In the rows, 128 means zero.
Each row is followed by its class. Each block has new classes.
[155 140 132 135 109  90 117 150 174 176 139 178 122 136 110 133 137 170
 125 102 132 133 152 124 197 122  92 141]
(48)
[117 107 130 109 129 128 156 118 109 127 109 100 132 122 117 137 122  97
 146 178 125 138 103 154 110 130 119 104]
(48)
[122 139 132 136 133  90 154 147 120 124 127 139  90 123 122 128 106 150
 105 100 119 107 118 110 121 118 159 134]
(47)
[ 96 110 119 115 145 235 101 125 129  67 132 128 149 144 155 126 119  99
 166 136 130 111 145 104  91 136 145 130]
(48)
[124 140 126 122 102  78 208  63  78 110  93  25 109 113 115 118 115 104
  66 176 131 118  86 144  46 124 174  85]
(47)
[143 140 144 104  87 252  77  91 184  95 172 132 179 154 176 120 136 137
 126 176 155 108 170  88 128 113  79 116]
(39)
[110 106 133 116 145 155 127 120 103 120 126 116 136 121 149 151 133  83
 160 151 115 104  98 143 107 117 123 156]
(39)
[143 120 110 160 139 178  51 172 167 119 141 197 160 129 119 124 126 161
 156  78 139 180 187 130 185 156 105 162]
(43)
[100 148 131 122 146 156 119 140  95  97 143 111  93 125 185 132  90 111
 101  93 139  67  99  89  86 101 169 151]
(47)
[131 145 120 118 122 142 128 124 157 121 152 143 107 125 150 122 106 144
 113 102 131  75 131  89 133 105 139 129]
(47)
[133 133 124 130 121 166  92 139 160 120 147 148 143 138 145 120 127 145
 138 116 137 135 158 114 146 135 111 134]
(43)
[123 118 126 118 127 110 166 117 128 124 112 106 111 119 122 129 128 115
 125 147 118 107 103 128 102 118 138 107]
(39)
[130 124 116 153 151 136  61 175 148 129 136 197 131 133 122 129 126 158
 152  62 125 159 170 124 179 147 117 170]
(48)
[138 138 115 137 120 131 126 158 185 130 149 195 108 140 125 125 118 175
 145  61 126 107 171  85 179 130 130 146]
(43)
[133 129 130 144 122  34 167 118 104 116  81  68 114 135  74 111 130 169
  88 137 139 189 131 171  88 139 188  99]
(47)
[135 140 109 147 129 111 125 156 163 120 130 175 104 137 112 122 115 183
 123  65 131 133 167 108 167 133 155 140]
(47)
[119 110 128  84 131 187 154 116 150 125 144 161 116 109 162 165 129 132
 162 153  95  23  96  97 154  71  75 133]
(48)
[121 121 119 132 146 189  70 155 148 116 149 185 143 139 147 127 119 141
 173  85 125 132 159 114 178 135 121 157]
(47)
[114 110 132 134 118 121 135 124 119 120 106  95 148 139 100 120 149 110
 133 160 135 164 131 155 113 160 123 112]
(39)
[119 103 135 104 122 150 166 119 127 120 104 105 136 133 112 137 149  95
 141 184 121 109 115 135 112 126 133  97]
(48)
[ 88 116 109 152 170 143 100 157  99  79 101 130 124 131 113 112 101 125
 156  87 125 195 150 138 102 165 199 150]
(43)
[121 113 129 116 130 204 101 136 139 138 147 162 145 128 157 140 145 112
 170 145 116 103 129 119 153 119  74 139]
(47)
[117 127 123 124 125 143 146 109 102 106 113  76 136 129 121 111 124 112
 122 155 129 128 125 137  82 138 151 105]
(39)
[115  94 131  91 103 125 205 102 114 129  96  95 121 116 102 147 151  86
 150 204 105  94  88 147 103 112 117  85]
(39)
[115  92 138 117 139 104 166  82  69 137 104  60 132 109 124 137 142  68
 130 184 114 127  69 169  81 115 114 112]
(39)
[133 128 130 143 134  88 129 146 120 136 122 119 137 127 102 122 131 131
 127 122 132 166 134 147 134 146 137 133]
(39)
[109 116 138 102 130 160 161  88  86 124 104  58 159 122 143 135 137  61
 153 200 124 131  83 162  78 127 117 100]
(39)
[111 133 136 124 134 165 124 128 129 102 143 141 116 127 154 131 116 128
 128 113 133  97 135  76 114 115 143 137]
(47)
[107 134 116 128 145 181 107 132 117 104 140 146 132 122 160 130 115 118
 151 108 125 108 130 110 114 120 149 146]
(43)
[111 110 125 125 121 101 173 126 117 107  86  98 126 136  84 121 133 130
 126 147 126 152 135 150 102 146 166  91]
(48)

Each row is followed by its class. Each block has new classes.
[137  59 139 115 126 128  96 124 139 123 119 126 146 102  96 129  78 144
 116 152 144 144 190 164  96 142 196 112]
M
[124 124 117  84 122 127  86 125 137 127 123 133 151 102 126 124  96 141
 143 112 151 158 130 157 104 122 183 130]
M
[118 110 135 152 159 127 146 121 121 139 124 127 119 133 147 102 175 170
 136 133 137 123  95 102 103  91  91 144]
M
[172 139 114 125  84 135  98 145 124 129 168 131 136  98 108 139 103 154
 121 133 151 156 138 162 120 236 188 108]
P
[166 124 130 125 106 137 118 128 132 147 131 129 134 115 105 138 134 145
 129 125 137 115 159 132 119 228 176 109]
P
